Below is a small trained network, with its code and all its weights. Each question gives an input and a class and asks what happens when units are switched off, that is, made to give their printed mean instead of their output.

import numpy as np


def w(rows, s, z=0):
    codes = np.array(rows[::2]) - 128.0
    scale = np.full(codes.shape[1], s)
    scale[-1] = z or s
    return codes * scale


def norm(h):
    return h / np.sqrt((h * h).mean(-1, keepdims=True) + 1e-5)


def f(y):
    return y / 2 * (1 + np.tanh(0.7978845608 * (y + 0.044715 * y**3)))


def log_softmax(a):
    a = a - a.max(-1, keepdims=True)
    return a - np.log(np.exp(a).sum(-1, keepdims=True))


def net(x, mask):
    res = np.array(x, float).reshape(1, 3) / 4 @ E
    u = 0
    for l in range(4):
        y = f(norm(res) @ A[l][:, :-1].T + A[l][:, -1])
        res = res + np.where(mask[u : u + 3], y, B[l][:, -1]) @ B[l][:, :-1]
        u += 3
    return log_softmax(norm(res)[-1] @ U[:, :-1].T + U[:, -1])


A, B = {}, {}
E = w([
[163,36,143,148],'x0',
[95,255,50,137],'x1',
[202,191,139,132],'x2',
],0.0072)
A[0] = w([
[244,139,152,77,150],'L0N1',
[255,98,28,133,3],'L0N2',
[215,65,209,111,29],'L0N3',
],0.0044,0.00071)
B[0] = w([
[219,97,142,211,208],'L0N1',
[170,167,211,87,172],'L0N2',
[2,178,86,158,247],'L0N3',
],0.007,0.0014)
A[1] = w([
[46,54,180,143,252],'L1N1',
[70,255,23,90,186],'L1N2',
[159,139,61,117,124],'L1N3',
],0.0073,0.0017)
B[1] = w([
[198,178,12,75,208],'L1N1',
[58,112,143,144,253],'L1N2',
[123,95,157,139,137],'L1N3',
],0.011,0.0066)
A[2] = w([
[1,166,92,156,217],'L2N1',
[203,142,135,234,254],'L2N2',
[179,216,74,243,138],'L2N3',
],0.0064,0.00088)
B[2] = w([
[25,205,128,240,254],'L2N1',
[56,79,207,19,187],'L2N2',
[198,77,255,51,196],'L2N3',
],0.0062,0.0044)
A[3] = w([
[103,155,2,123,1],'L3N1',
[196,57,31,49,182],'L3N2',
[192,131,25,66,94],'L3N3',
],0.007,0.0021)
B[3] = w([
[202,96,198,160,186],'L3N1',
[146,162,23,141,255],'L3N2',
[146,1,104,221,213],'L3N3',
],0.0087,0.0052)
U = w([
[18,173,127,207,249],'0',
[200,85,229,88,2],'1',
[214,31,1,174,247],'2',
],0.0096,0.0009)

Each question gives the input, the list of numbers given to net, and the class t.
The units are the neurons (one row each of A and B). Each row of codes is followed by its name. A weight is (code - 128) times the scale printed after its matrix; where a second scale follows, it is the last column's (A, B and U).
mask holds one flag per neuron, layer by layer. A switched-off neuron (its flag False) gives its mean, the last column of its row in B, instead of its output. The means were averaged over made-up inputs and are rounded, as every weight is.
A unit's drop is (log p(t) with every unit on - log p(t) with that unit switched off) / (log p(t) with every unit on - log p(t) with every unit switched off).
k most important neurons: the k neurons with the biggest drops, biggest first
k most important neurons of layer l: the k neurons of layer l with the biggest drops, biggest first
drop when u is switched off: that unit's drop, to one decimal
input [5,-4,6], class 1: most important neuron : (L0N1)
input [5,4,1], class 1: 2 most important neurons : (L0N3, L1N1)
input [0,3,6], class 1: 2 most important neurons of layer 0 : (L0N3, L0N1)
input [-6,-2,-7], class 2: 2 most important neurons : (L1N1, L0N3)
input [8,8,2], class 0: 2 most important neurons : (L1N2, L1N1)
input [8,-3,6], class 1: 2 most important neurons : (L0N1, L2N2)
input [-4,-1,-5], class 2: 2 most important neurons : (L1N1, L0N3)
input [4,2,0], class 1: drop when L1N1 is switched off : 0.8
input [-8,-5,-4], class 2: drop when L1N1 is switched off : 0.4
input [-4,-3,-8], class 2: drop when L1N1 is switched off : 0.3
